In the rows, zero is written as 128.
[165 134 131 102 147 139 133  81  92  88 180 177 114 155  98  63 155 201
 201  72 198 102 123  76 144 175 148  94 106 169 137 101 165 150 132 161
 117  99  74  81 131  81 138  53  66 172 153  97 136  88  90 177]  D
[132 146 140 120 151 156 123  96 111 102 120 119 123 133 102 143 124 142
 154 100 160 131 145 126 129 158 132 118 121 154 121 118 145 141 136 113
 133 131 122  97 164 135 144 116 114 135 163  98 118  96 136 116]  X
[145 112 107 110 136 147 105 149 143 112  84 180 147  61 109 114 121 129
 106 120 114 108  93 122 181 108  97 120 174 117  82  95 146 144 108 119
 102 139 121 146  90 164 151 106 109 164 121  96 164 151 112 110]  G
[165  89 135 132 168 129 110 129 176 133 143 115 144  18  83 110 128  89
 113 120  92 138  95 123 148 131 164 183 125 119  92 193 107 143  68 117
 135 143 158  63 149 151 178 148 139 157 124  80 134  89 105  96]  K
[137 148 120 142 143 150 137 164  60  16  86  79 119 139 213 120  56 158
 102  83 158 107 131 116 100 168 189 127 177 170 134 140 157 145  95  85
  83 128 136 142 115 171 124  93  56 163 205 131 128 200 224  88]  A
[108 131 135  99 124 168 133 133  74 133 108 199  78 110 197 134 144 139
 119 153 157 126 127 118 140 150  79 119 158 162 171  93 153 161  73 162
  99 139 138 131  93  81 119  47 108 119  97  92 151 152 132 113]  R
[156 176 141 114 169 126 140  92  81 144 114 148  80  55 153 149 144 103
 112 138 132 114 109  68 106 149 103 155 164 151 149 114 129 149 133 126
  99 119 152 105  79 146 120  68 115  94  98 122  96 163 108 120]  R
[114 114 101  92 132 159 110 135 148 108 109 185 120 102 109 121 100 118
 109 153 113 113 100 101 185 119 139 160 154  82  82 111 150 192  86 128
 115 146 122 156 103 104 147 145  99 143 139 105 147 125 133 114]  X
[139 144  96 134 166 133 149 128  95 123  97 140  89 112 173 126 144 153
 123 110 170 127 124  85 147 122 126 109 166 160 141 114 109 123 105 152
 132 136 149 157  95 113 136  95  96 114 117 121 119 124 126 132]  P
[150 180 108  95 166 184 106 101 103  48 159  85 108 111  19 121 125  30
 161 111  97 137 131  49 187 188 168 131 154 101 109 160 101 157 192 163
 124 138 138  97 159  71 137 157 125 103 131 155  87  51 145 144]  X
[144 130  64  96 145 121 149 171 141 112 105 184 141 128 109 119 120 116
 122 204 105 122 137 114 157 152 127 102 139 102 147 101 134 117  49 102
  91 158 115 112 112  88 156 130 125 188 117  80 141 139 141 132]  A
[143 138  86 140 157 126 123 116 137  79  96 179 139 131 169 156 162 178
 131 139 136 108 111 124 115 113 130  60 136 134 138  53 152  92  88 171
 116 120 123  96  76 155 142  87 160 134  95 119 135 168 103 135]  D
[187 141  74 153 174 153 121 154 195 132 113 150  61 174 110  69 127  69
  79 130  62 140 121 101 168 162 114 107 132 114 163 217  96  98 136 168
 112 129 151 105 138 126 102 100 107 146 162  98 122 107 132 124]  M
[149 175 136 194  84 154 125 107 106  85 129 125 103 141 156 136 151 146
 164  17 175 137 126  79  39  68  91  99 145 165 180 115 114 248 101 166
 102  77 129 160 112 113 103 176  64 132 136 173  73  94 163 125]  M
[148 104 106 155 169 108 126 167 161 121 130 147  67  83 139  88 118 148
  81 127  96 151 105 110 162 128 217 139 125  70 200  76 141 142  79 127
 129 136 141 128 145 105 146 128  98 152 109  99 133 154 156 101]  P
[118 118 126  94 157 173 137 148 147  79 100 174  96 141  94 105 132 108
 102 161  90 133  98 113 155 124 138 111 179 126 135  63 136 129  62 169
 111 107 138 105 111 131 138 153 124 123 156  92 111 126 117 131]  R
[162 141 144 141 131 140 138 105 120 118 153  93 156 100 103 105 143 157
 160  92 182 112 125 150 136 153 139 107 141 143 132  89 143 186 116  98
 123 115 136  98 164 133 136 146  94 122 172 147 130  94 105 125]  R
[139 155  41  84 101 119 110 123 133 136 103 207 152  65 126 141 129  46
 106 194  96 128 113  93 129 182  86 107 158  92 155 207 141 116 105 122
 106 129 111 142 106  38 149 107 138 117 107  59 130 189 115 141]  X
[143 167 118  75  96 148 139 143 170  89 141 160 152  95 115 176 112 137
  95 155 138  71  94 104 198 179 172  95 155  96 154 145 113 115  59 164
 120 182  65 105 101  60 144 111 125 138 174  56 157  84 118 130]  X
[143 199  88 133  65 116 120  77 165 137 133  62 145  48 195 130 177  70
 154  65 147 125  80  91  83 156 107 153 131  96 130 110 109 150 173 227
 143 171 158 112  60 101 138  74  80  65 155 137 165  94  90 120]  F
[125 132  71  96 123 152 107 158 161 101 112 173 111 116 110 155 122  96
  88 187  95 115 117 132 158 125 127 139 137  90 137 118 137 153  34 116
  98 128 112 119  90 117 144 126 148 130  90 114 128 131 125 102]  K
[ 52 146 105  75 116 103 116 183 134 129 138 211 136  93  99 166  91 178
 122 228 117 111 121 168  97 112 140 158 173 102  75  78 160 163  11  94
  82 124 109 138 140 142 111 116 186 141  26 125 138 153 101 157]  A
[141 160 109  86 157 130 115 168 168 123 101 164  99  83 110 121 113 121
  97 187 104 132 101 104 148 143 171 143 123  82 144 136 153 129  69 125
 107 128  96 150 127 136 143  95 124 144  98  85 155 129 140 133]  X
[153 137 127  81 141 118 117 146 115  86 128 182 123 136 118  75 124 108
 122 169 100 123 131 111 121 118 166 145 158 127 139 116 141 129  80 141
  95 157  94 114 116  89 153 138 122 142 114  90 141 114 149 129]  A
[155 151 112  96 117 145 107 147 158 101 149 145 124  70 108 120 114  74
 137 170  91 124 120 107 164 147 167 102 140  87 133 119  85 164  68 153
 108 161 150 104 119  95 128 138 124 173 114 107 108 103 144 106]  M
[128 129 150 129 114 163 116 107 129  89  87 125 124 123 133 124 123 139
 150 135 159 144 139 131 134 163 128 124 136 132 107 125 148 145 100 123
 142 126 126 105 157 109 151 126 115 104 146 111 140  95 133 134]  X
[108 147 161 110 121 126 137  95  81  54 120 141 103 119  82 109 176 123
 106 156 187 144 149 103 113 177 100 121 159 167 122 164 117 160  88 172
  90 101 147 129 173  91 139 135 112 126 179 114  90 125  84 118]  F
[160 161 119 145 166 133 110 101  86 122  91 160  83 128 150  96 120 150
 132 165 119 147 116  69 102 131  76 115 158 116 170 144 135 125 146 143
 142 139 160 109 137 119 119 118 120 130 123 103 117 175 146 131]  T
[137 129  79 162 149 129 122 148  64  83  50 151 127  87 157 125 118 151
 105 119 159 139  86  90 142 149  99 109 200 118 116 142 146 108 137  95
 107 126 158  90 152 150 112  26 123  96 120  98 153 147 120 111]  T
[ 96 145 146 148 172 123 112 129  33  86 115 105  69 135 189 154 108 139
 191 200 121 138 168  68 122 167  82  82 126 116 146 111 157 121  78  71
  94 117 168  97 169 163 123  86 125 123 107  90  76 158 185 103]  M
[147 140 126 140 146 129 137 116  91 104 124 138 130 105 123 146 119 157
 153 119 159 146 141 133 123 167 142 119 132 137 131 140 135 143 138 125
 125 113 138  96 179 106 135 152  95 145 135 140 110 121 135 142]  C
[134 145 169 149  64 155  87  80 105  94 176 112 139  80 104 133 166 117
 159 124 127 143 108 137 102 164 114 134 113 149 149  55 171 167 168 205
 105  97 131  79 126  39 100 142 131 113  92 160  92 113 161 123]  K
[ 88 125 140 139 118 190 120 120 174  81 136  96 106  99  77 118  87 158
 152 117 151 137 145 118  96 167 193 108 121 127 123 169 141 169  98 108
 135 121 104  77 134 155 121 149 125 143 138 168 144 140 118 127]  G
[126  82  96 112 141  89 114 140  99 207  99 152 113  70 174 141 125  94
 140 175 106 142 128 159 184 102 118 130 181 193  98 175 142 151  80 108
 113 175 170 250  88 101 157 121 115 189 149  88 130  93 102 125]  A
[162 150 110 133 136 129 118 131  61  72  87 142 125 145 147 122 136 133
 128 157 118 136 125  90 129 129  98 122 183 119 128  68 122 125 135 131
 104 161 167 109 116 107 132 103 119 120 128  95 124 164 144 110]  A
[157 167  99 112 119 121 113  97  84  97  94 132 101 138 162 115 128 122
 121 155 163 114 114  89 151 162  86 103 144 131 106 153 128 118 142 133
 134 147 166  99 103 113 132  64 121 100 172  88 144 173  91 126]  D
[105 113 121 141  86 119 155 139 186  96 113  97 112  88  88 163 148 138
  80 145 179 100  99 110 193 157 134  98 155 118  88 127 113 170 121 144
  82 113  99 120  70 121 116  97 123 162 160 119  78 101  69 133]  F
[159 152 111 128 125 105 118 123  74 136  83 118  83 108 192 124 143 127
 127 140 171 125 114  81 120 144 120 110 171 165 137 125 132 115 154 136
  94 139 130 150 100 100 136  74 123 132 104  91 113 165 124 103]  A
[154 138 131  77 108 126 114 143 186 112 119 131 132  88  79 108 130  85
 143 169  83  98 103 107 177 125 151 140 153  91 146 161 150 129 108 152
 113 169 124 138  90 102 166 116 119 153 137 103 190 136 138 146]  X
[110 127  88 161 188 115 144 146 164 145 142 192  92  89 147 110 116 145
  82 147  86 136 107  77 162 156 159  93 148  89 147 107 148 115  68 139
 112 141 101 188 112 109 147 169 122 153 105  98  94 122 161 141]  T
[148 135 140 137 150 136 123 110  77  99 132 153  94  99 153  88 139 124
 125 128 148 122 103  70 140 138  88 114 160 110 151 102 126 164 127 131
  92 161 156 134  91 137 132  74 121 112 116 110 152 159 103 107]  R
[138 147 101 140 154 129 121 112 105 139 114 140  72 106 185 129 113 140
 132 134 149 127 121  67 152 133  87 129 132 116 136 119 117 148 113 119
 117 147 133 114 101 148 137  97 102 124 108 110 150 148 117 116]  D
[104 147 148 140 125 160 125  86 106  98 129 109 107 171 135 124 136 135
 177 141 136 127 139 122  89 161  50 124 122 131 120  85 162 159 142 144
 110 125 175 122 136 111 111 148 117  86 157 171  92 116 150 131]  K
[173 135 161  69 127 140 130 144  73 126 102  99 155 156 159 148 126 147
 165 120 168 132 164 139 131 138 164 145 172 176 102 120 126 203 144 126
 147  99 142  64 139  99 128 126  78 113 157 136 102  58 121 121]  A
[126 117 159 145  82 148 105  86 129  67 100 135 143 155 141 129 132 162
 177  88 154 139 157 148 137 131 109  96 150 148  74  27 144 183 114 104
 121 146 110 118 135 107 153 171  98 102 146 127  98  91 149 129]  G
[198 163  98 201  85 107  95  68  87  73  72  89  83 116 180 130 164 175
 113  84 166 116 109  97 105 178 104 158 182 101 158  20 130 103 150 158
 103 139 130  90 114  66 117  88 102 138  87 124  84 138 171  97]  C
[158 164 113 147 168 139 131 104  84  98 105 131 121 124 149 119 138 128
 108 124 130 131 134  69 146 141 106 103 145 111 144 113 110 119 128 122
 132 142 143 119 104 158 142  97 121 116 115  88 123 151 127 120]  M
[148 124 194 129 134 115 122 149 128 172 126 206  81  50 142 138 149 108
 134 138  73  96 115 114 143 138 179  93 207 104 118 135 160 141 114 104
  67  94  88 131 140 160 147 165 178  72  67  86 100  48  31 117]  M
[115 162  77 184 112 137 121 153 147 116 142 151  84 129 146 145  69  79
  82 140 106 155 123  94 164 119 130 106 158 114 151 138 116  91  85  73
 105 184 102 136  75 110 139 158 170  94  99 111 141  49 186 100]  X
[172 172  80 129 131 131 112 106  53 157 130 152 150  71 177 100 127  72
 119 139 130 130 118 101 130 106  61 119 161 151 166 148 116 105 152 110
 160 144 138 164  99 111 151 139  91 100 150 106 143 178 151 112]  T
[107  80 208  69  93  92 113 130 134  81  74 216 199 157  61 132 121 203
  49 100 140  89 169 154 158  74  72 110 204 168  95 137 125 198  53 131
 155 143 136  66 102 133 152 191 113 144 159 107 111 136  77 135]  G
[113 124  68 109 196 154 137 124 154  96 138 192  68 137 135  59 129 124
 156 130 134 121 127 122 136 192  79  88 185  97  74  26 147  82 103 147
  88 121 154 107 181 108 164 100 134 119 152  92 112 158 118 112]  G
[171 180  61 158 131  93 127 110  91  73 116 163  55  97 112  95 137 130
 103 126 149  93 116  87 161  95 107  59 186 158 123 127 133  80  90 150
 111 155 167  96  93  82 133  61 121  96 175 122  83 133  92 134]  K
[133 113 118 116 137 117 157 159 170 133 108 119 107  85  94  57 163 113
  84 148 129 129 119 108 167 134 165 118 165 138 145 128 100 102 145 129
 117 149 123  91 135 100 144 135 116 114 121  93  91 128  94 140]  F
[128 130  82 131 138 161 126 139  96  82  71 165 130 137 126  88 140 122
 102 141 136 166 115  92 161 130  99 121 159 127  98 119 119  84 141 146
 130 134 148 106 110 132 139  75 141 129  90  85 163 143 115 117]  F
[114 129 114  89 129 126 116 150 164 123  94 168 140 116 110 116 123 134
  95 171 109 132 107 117 158 141 124 126 140  92 130 111 130 142  89 142
 115 137 125 135 130 120 130 129 119 160 112  99 123 118 121 117]  F
[ 59 113 192  89 171 136 110  50 132 206  79 118  98 138 173 146 104 169
 134 113 172 117 120 141 115 169  79 170 175 206  54  74 213 176 122  98
 141  51 166 114 130 190 157 153 117  72 127 124 115 137  98 104]  P
[151 136 122 108 141 128 145 159 146 118 130 117  99  93 108  84 146 124
 102 152  98 121 105 100 153 112 194 145 148 111 170  26  98 118  81 144
 109 163 117 102 108 104 120 153 109 136 119  92 116 101 142 105]  P
[129 131 142  99 130 144 125  98 124  94  60 135 148  87 118 126  87 139
 167 111 173 120 123 119 134 149 104  92 145 110 103 110 148 163 140 116
 136 113 122 139 147 129 130 125  96 139 155 182 127 120 124 144]  G
[179 146 120 151 109  98 111  92 133  56  55 102 161 168 136 156 126 171
 172 143 136 166 142 143 115 146 177  58 148 118 149 116 134 110 146 138
 137 108 151 108 157 139 146 181 128 175 146 111  95 163 153 149]  M
[111 154 101 137 150 138 140 125 116  96  78 161  98 100 118 109 142 120
 112 127 158 136  97  80 135 123  85 145 144 112  88  98 141 136 153 138
 103 146 181 123 107 138 137  74 112 118 117 128 123 125 132 112]  F
[103 123 151  89 125 129 106 141 164  99 133 171 153 136  86 130 118 118
 115 177  77 118 109 118 180 129 150 127 149 107  82  56 156 158  70  90
  89 154 114 164 106 132 164 178 166 120  85  92 135 115 140 124]  X
[139 109  88  91 148 123 133 174 148 121 100 138 109 103  98 120 145  96
 112 185  78  88 120 108 159 144 165 154 141  85 138 151 112 148  74  88
  89 163 119 159 139 106 124 121 140 183  93 101 103 153 145 111]  T
[121 127 137  86 163 136 131 145 167 107 134 171 133 126 122 169 107 171
 122 170 116 116 111 116 170 120 183 103 141  87 161 106 141 164  84 138
 125 107  89 108 121 142 137 115 107 147 126  87 112 143 135 151]  M
[147 132 114 149 166 118 151 124 136 148 102 152  59  62 175 109 109 104
 111 106 145 120 118  77 154 127  80 119 146  99 142 125 103 136 105 134
 137 156 149 135  73 142 154  85  88 124 141 108 123 100 105 130]  P
[117 114  81 106 161 114 124 149 159 135 106 209 105  57  78  60 107  87
  76 148 120 136 118 127 145 127  87 171 156 108 107 109 119 105  48 108
 102 129 123 138 123 131 143  96 114 166  75 103 137 118 143 131]  P
[149  89 118 105 150 136 129 141 153  74 140 136  73 113  89  88 139  63
 170 112  75  87 119 101 158 101 151 131 161  54 127 113 150 183  99 156
  66 163 140 109 121  84 152 140 128 153 161 134 108  53 132  94]  K
[121 130 125 120 120 125 101 136 177 130 156 170 105  89  61 125 116 127
  76 163 101 104 103 139 191 101 139  95 136 138 133 117 148 157  87 130
 123 166 162 135  84 101 142 140 145 145 128 128 100 147 119 118]  K
[163 130  95 121 113 128 137 165 159  89 135 155 102 127  91  99  92 121
 105 149 108 140 123 131 173 125 129  96 172  59 154  75 118 130  86 124
 109 121 110 120 113  99 152 157 145 177 129 100 117 121 131 134]  K
[124 122 100 102 164  94 123 126 130  94 129 175  97 115  99 100 109 147
 105 123 120 137 107  84 151 115 154 134 176 103 129  83 122 146  80 144
 106 146 140 110 138  99 155 130 122 158  90 103 119 159 129 131]  C
[104  79 140 105 124 167 133 190 212  51  72 124 130 134  65  85 107 130
  90 160 112 132  53 111 170 141 143 132 142  95  91  45 116  88  70 127
 115 107 144  92  87 208 135  94 103 109 167 125 128 109 100 136]  K
[119 149 110 124 137 148 116 133  98 103  68 146  79 116 154  98 130 135
 109 168 142 112 116  94 143 148  74  92 156 130 131 106 148 101 100 136
 110 138 148 114 113 143 121  88 112 107 144 106 138 154 113 122]  D
[129 105 114 155 202 158 115 114  85  67 164 155 130 132 121  86 110 191
 175  57 134 136  89  86 107 161 199 108 170 160 142 126 171 113  98 120
 119 102 123  76 165 157 161 152 105 127 139 111 139  72 105 131]  C
[138 157 130 119 111 159 117 112 103  73 129 143 126 124 143 138 112 124
 165 123 163 142 136 127 112 158 112 128 140 143 102 117 111 125 141 150
 126 103 132 107 135 148 135 149  83 118 156 151 124 136 145 138]  D
[200 146 127 122 100 167 118  92  63  25 143  80 156  72 113 118 147  96
 194  94 129 121 156 121 127 149 131 154 138 143 144  95  64 146 120 149
  88 180 119  61 145 113 124 109  75 158 141 140 138 113 154 102]  K
[169 127 151 161 126 146  96 103  85  63  85 156  79 138 200 103 157 148
 127 110 183 134  90  97 142 123 155 140 170 145  92 115 128 122 131 161
 128 158 157 180 119 101 154  75 118  86 136 124 136 111 161  83]  T
[161 156 101 137 116 155 111 139  82  72  75 153 119 118 160 145 117 117
 119 192 165 125 122 105 152 128  77  84 155 147 129 236 126 108 136  92
 114 149 151 136  77 166 132  41 100 102 181 107 176 208 126 128]  D
[121  91 172 136 165 183 131 109  61  70 105 151  72 131 171  68 114 148
 175  98 154 136 119 101 110 171  99 142 131 177 125  78 137 136  97 128
 108  79 124  85 199 156 148 187  85 138 157  98 111 113 118 126]  D
[160 158  98 113 177 126 140  93 103 129  88 153  90  73 187 120 139 138
 127  88 173  87 101  56 108 161 111 107 146  86 153  89 123 137 122 140
 119 144 119 134  81 130 145  43 126 129  93  91 120 139  87 108]  P
[122 107 103 122 140 138 124 160 132  99  97 160  94  97  93 121 124 142
  92 173 118 121 106 126 162 127 167 129 177 136 112 126 141 123  84 141
  99 141 125  99 130 111 138 114 145 166 122  73 133 155 101 122]  A
[134 151  93 104 128 114 118 145 169 119 122 131 116  91  51  97 135 115
  64 147 123 133 113 109 202 145 109 136 142  84 116  81 102 144  93 136
 117 138 127 158 105 152 154 126 103 197 129  88 121 121  95 121]  F
[134 139 156 124 137 151 117  87 106  88 113 134 116 126 156 143 118 153
 153 136 151 122 130 144 117 179 119 124 142 140  98 100 158 156 124 156
 112 106 120 117 149 115 142 168 116 139 134 130 103 122 138 136]  C
[161 146 123 102 188 111 143 104  77 160  56 184  72 100 159  98 127 109
 128 148 139 107 103  66 125 147  56 145 144  94 108 102 134 113 130 138
 124 105 173 104 123 149 121  87 134  95 112 134 142  89  51 108]  P
[122 127  82 128 126 147 102 163 138 157 108 140 140 121  69 126 136  91
 104 193  94 183 129 119 127 137 103 143 118  66 141  94 112 147 102 108
 139 119 136 158 156 113 124 163 126 135 102 117 123 119 120 108]  A
[126 133 112  61 153 141 122 148 147 101 125 205 105  87  98  87  89 105
 108 153  92 120  95 111 142 163 132 152 171  59 132  48 157 125 103 157
  84 113 116  73 104 116 135 103 151 143  60 127 138 110 123 125]  K
[159 140 108  77 146 116 115 164 178 111 116 189 109 113  91  98 114 109
 101 153  88 103  89 119 131 121 150 147 146  83 148 102 115 149 110 138
  97 135 137 112  93 157 125 133 115 151 110 120 133 141 102 123]  P
[ 94 138 155 120 185 142 104 109 116  53 107 162 100  97  71 124 130 167
 158 138 183 104 133 112 125 150 137  82 141 145 144 131 177 137 113 103
 101  95 104 102 142 228 179 135  87 133 126 121  80 124 110 164]  M
[155  87 107 110 134  88 112 142 169 139 110  96 169  71  92 175 137 108
 148 179 137  97 151 204 146 165 184 126 185 109 132 203 142 157 136  84
 106  61 135 111  98 192 133 128 153 164  94 219 105  89  53 151]  M
[132 156  97 151 152 143 134 113  94 120  91 161  91 126 171 111 118 142
 120 125 155 132 136 101 117 142  98 102 134 105 129  68 147 131 143 114
 126 155 130 156 112 124 149  84 131 120  95 114 134 179 126 124]  A
[140 143 165 145 127 144 113  99 113  95 135 114 123 106 152 142 127 157
 157 131 135 129 141 120 138 144 140 112 136 139 124  82 140 169  94 127
 131 119 132 110 133 149 137 158  76 107 149 138 105 147 148 128]  R
[166 142 200 145 137 132 135  67  67  65 169 138 157  97 147 163  94 163
 177  90 160 136 150 128  91 136 106 122 141 153 180  48 120 175  98 136
 150  91 143  26 142 124 166 190 117 146 119 179 124 128 137 130]  C
[133 126 165 145 108 133 135  94 119  94 112  89 111 154 108 142 111 145
 156 121 151 106 146 112 125 169  86  97 112 117 141 178 137 145 186 101
 116 151 141  72 136 133 121 122 139 129 155 133 107 155 113 132]  K
[135 129  67 119 117 122 116 191 166 101 107 176 119 113  94 126  91 102
  91 193  94 130 113 131 153 130 128 126 152 103 132 120 113 120  83 108
  93 145 135 104 106 126 138 154 129 182 103 112 127 170 144 123]  A
[163 117 120 107 126 129 101 100 159  86 120 229  67 138 147  85 142 142
  88 182 158 111  76 118 127 156 177 140 148 118  96  56 125 120  59 152
  74  97  59 126 167  61 145 148 178 147  84  69  92 160 123  74]  T
[123 129  90  73 104 123 125 146 145 119  92 122 104 112 115 108 103  83
 149 137 125 121 134 101 175 119 113 163 127  84  91  90 116 165 118 138
 120 147 128 105  75 123 143 138  85 177  98 115 145 111 151 132]  P
[104 142 140 164 114 158 162 101 109 111 130 127  99 126 118 152 142 156
 154 100 158 151 173 111 115 152 127 141 164 126 146 105  90 161 141  92
 119 164 125 126 142 128 138 160 102 114 131 133  91  88 110 127]  F
[ 98 134  67 138 123 152 108 191 186 115 171 130  77  13 138 105 107  52
  99 181 178 102 144 185 150 173 101  92 144  97  78 166 129 132  86 100
  65 177 160 164  99 157 178 116  78 163 174 134 113 175 184  71]  C
[125 149 122 123 117 149 118 112  93  94 112 145 143 108 124 132 132 176
 154 118 178 148 113 122 128 155 135 125 134 123  86  41 134 162 135 105
 141 130 145 124 158 115 135 130 106  95 134 124 122 130 108 123]  G
[149 137 138 124 164 138 114 120 142  86 149 150 123 132 100 135 128 173
 182 141 140 149 113 127  88 139 162 117 161 151 132 135 122 148 121 141
 119 110 152 107 158 169 140 144 104 162 164 122 103 141 133 136]  T
[127 125 174 144 109 152 103 111 145 129 117 108  89 136 138 114 136 184
 160 166 152 120 148 127 122 179 142  96 120 136 125 100 129 142 126 111
 122 162 136 107 124 158 121 171 105 136 152 128  93 103 106 116]  D
[168 145 178 129 154 149 108 110 117  76 104 110 119 120 129 131 149 132
 149 156 157 143 134 125 109 178 132  85 122 133 117 139 162 178  95 126
 119  76 168 112 156 150 149 109 122 125 159 119  97 151 134 112]  R
[157 195  89 110 215 137 150 150  80 133 150 229 109 114 170 132 137 109
 113 175 141 128 104  58 119 136 117 122  95  91 149 124 118 112 115  99
 124  80 122 162 126 163 149  85 120  53  76 121 118 157 112 137]  M
